Below is a small trained network, with its code and all its weights. Each question gives an input and a target symbol and asks what happens when units are switched off, that is, made to give their printed mean instead of their output.

import numpy as np


def w(rows, s, z=0):
    codes = np.array(rows[::2]) - 128.0
    scale = np.full(codes.shape[1], s)
    scale[-1] = z or s
    return codes * scale


def norm(h):
    return h / np.sqrt((h * h).mean(-1, keepdims=True) + 1e-5)


def f(y):
    return np.maximum(y, 0)


def softmax(a):
    e = np.exp(a - a.max(-1, keepdims=True))
    return e / e.sum(-1, keepdims=True)


def log_softmax(a):
    a = a - a.max(-1, keepdims=True)
    return a - np.log(np.exp(a).sum(-1, keepdims=True))


def net(x, mask):
    ids = ['αβδεζθπσψ'.index(c) for c in x.split()]
    T = len(ids)
    res = E[ids] + P[:T]
    u = 0
    for l in range(2):
        q, k, v = (norm(res) @ M[l].T for M in (Q, K, V))
        z = softmax(np.where(np.tri(T) > 0, q @ k.T / 2**0.5, -1e9)) @ v
        res = res + np.where(mask[u], z, O[l][:, -1]) @ O[l][:, :-1]
        u += 1
        y = f(norm(res) @ A[l][:, :-1].T + A[l][:, -1])
        res = res + np.where(mask[u : u + 4], y, B[l][:, -1]) @ B[l][:, :-1]
        u += 4
    return log_softmax(norm(res)[-1] @ U[:, :-1].T + U[:, -1])


Q, K, V, O, A, B = {}, {}, {}, {}, {}, {}
E = w([
[146,181,120,103],'α',
[133,211,155,117],'β',
[123,132,155,93],'δ',
[128,141,126,105],'ε',
[143,131,120,113],'ζ',
[135,196,132,101],'θ',
[125,121,111,133],'π',
[108,80,119,138],'σ',
[255,130,187,140],'ψ',
],0.015)
P = w([
[12,107,116,79],'0',
[60,191,160,255],'1',
[157,65,113,72],'2',
[109,136,202,54],'3',
[129,166,83,191],'4',
[130,81,73,69],'5',
[92,139,190,57],'6',
[148,191,55,173],'7',
[148,80,64,84],'8',
[134,104,197,79],'9',
[161,210,26,164],'10',
[152,79,61,81],'11',
],0.0086)
Q[0] = w([
[137,84,97,3],'L0H1',
[47,157,97,83],'L0H1',
],0.017)
K[0] = w([
[98,166,138,2],'L0H1',
[9,144,109,153],'L0H1',
],0.016)
V[0] = w([
[103,116,48,143],'L0H1',
[3,135,114,124],'L0H1',
],0.0055)
O[0] = w([
[94,137,117,178,100],'L0H1',
[248,3,149,176,252],'L0H1',
],0.0055,0.0033)
A[0] = w([
[115,184,165,167,170],'L0N1',
[81,111,141,150,68],'L0N2',
[132,175,121,254,253],'L0N3',
[109,140,213,140,61],'L0N4',
],0.018,0.0029)
B[0] = w([
[180,177,141,158,186],'L0N1',
[144,106,136,155,144],'L0N2',
[166,253,169,125,254],'L0N3',
[125,135,181,153,187],'L0N4',
],0.018,0.0074)
Q[1] = w([
[185,114,25,108],'L1H1',
[255,63,143,142],'L1H1',
],0.014)
K[1] = w([
[36,127,107,32],'L1H1',
[62,247,157,46],'L1H1',
],0.014)
V[1] = w([
[87,120,229,170],'L1H1',
[21,107,186,2],'L1H1',
],0.0094)
O[1] = w([
[246,144,161,160,253],'L1H1',
[113,108,254,80,70],'L1H1',
],0.0079,0.0027)
A[1] = w([
[206,136,84,82,213],'L1N1',
[175,158,34,100,4],'L1N2',
[187,180,144,80,112],'L1N3',
[9,120,137,75,176],'L1N4',
],0.016,0.0018)
B[1] = w([
[188,112,86,163,226],'L1N1',
[179,119,249,165,184],'L1N2',
[39,83,66,74,254],'L1N3',
[88,184,5,136,151],'L1N4',
],0.014,0.011)
U = w([
[173,186,157,212,254],'α',
[234,176,149,39,70],'β',
[148,145,53,106,108],'δ',
[157,144,48,18,31],'ε',
[107,117,90,99,54],'ζ',
[110,89,254,29,100],'θ',
[153,87,94,157,97],'π',
[166,56,149,208,177],'σ',
[86,84,58,105,155],'ψ',
],0.0083,0.0036)

Each question gives the input, a string of symbols that net reads in full, and the target symbol t.
The units are the heads (2 rows each of Q, K, V and O) and the neurons (one row each of A and B). Each row of codes is followed by its name. A weight is (code - 128) times the scale printed after its matrix; where a second scale follows, it is the last column's (O, A, B and U).
mask holds one flag per unit, layer by layer, with each layer's heads first. A switched-off unit (its flag False) gives its mean, the last column of its rows in O or B, instead of its output. The means were averaged over made-up inputs and are rounded, as every weight is.
A unit's drop is (log p(t) with every unit on - log p(t) with that unit switched off) / (log p(t) with every unit on - log p(t) with every unit switched off).
The circuit of an input: a set's keep is (log p(t) with only the set's units on - log p(t) with every unit switched off) / (log p(t) with every unit on - log p(t) with every unit switched off). Starting from all 10 units, units are removed one at a time, each time the one whose removal leaves the highest keep (on an exact tie, the one counted first), for as long as the keep stays at least 0.8.
units of the circuit, in order: the units of the circuit, biggest drop first
most important unit: the unit with the biggest drop
k most important neurons: the k neurons with the biggest drops, biggest first
k most important neurons of layer l: the k neurons of layer l with the biggest drops, biggest first
drop of u: that unit's drop, to one decimal
input δ ζ ε δ δ δ θ δ δ ψ δ, target ε: 2 most important neurons => [L1N3 L0N1]
input ψ δ δ δ ε ε ε δ, target ε: units of the circuit, in order => [L1N3 L0N4]
input ψ ε δ σ σ ε σ δ ε δ σ σ, target ψ: 2 most important neurons => [L0N3 L1N4]
input δ δ θ, target σ: units of the circuit, in order => [L0N3 L0H1 L1N2 L1H1]
input ε δ ψ δ δ α, target σ: units of the circuit, in order => [L0N3 L1N2]
input α β δ ε δ σ ε, target ψ: units of the circuit, in order => [L1N2 L0N3]
input ε α ε θ ψ β δ, target θ: units of the circuit, in order => [L0N4 L0N3]
input δ ψ ε δ α σ ψ δ α θ θ θ, target σ: most important unit => L0H1
input θ δ δ π α ε δ ε σ δ σ ζ, target θ: units of the circuit, in order => [L0N1 L0N3 L1H1 L0H1]
input θ δ ε, target θ: 4 most important neurons => [L0N3 L0N1 L1N1 L1N3]
input σ θ ζ δ β δ θ δ δ σ ε σ, target ψ: 2 most important neurons => [L0N1 L1N4]
input θ δ δ ε π ε ε ζ θ, target θ: 3 most important neurons => [L0N3 L0N1 L1N1]
input π δ θ ζ, target ψ: 2 most important neurons => [L0N3 L1N3]
input δ δ δ δ σ ζ, target σ: most important unit => L0N3
input δ α θ δ α δ δ δ ψ, target σ: 3 most important neurons of layer 0 => [L0N3 L0N4 L0N1]
input θ ψ β σ δ β δ ψ β, target θ: units of the circuit, in order => [L0N3 L0N1 L1H1 L0H1]
input ε ζ δ ε δ β σ, target σ: units of the circuit, in order => [L0N3 L1N3]
input δ β θ δ ψ ε, target σ: 2 most important neurons of layer 0 => [L0N3 L0N2]
input π δ ζ β θ δ ψ ε σ ε, target ψ: 2 most important neurons => [L0N3 L1N2]
input θ δ β, target θ: 3 most important neurons => [L0N3 L0N1 L0N4]
input σ ψ δ θ, target ε: 3 most important neurons of layer 1 => [L1N2 L1N3 L1N4]
input δ α ψ α β θ ε δ α σ θ β, target σ: drop of L0N3 => 1.1
input δ π ε σ ε α ε ζ ζ, target σ: drop of L0N3 => 0.4
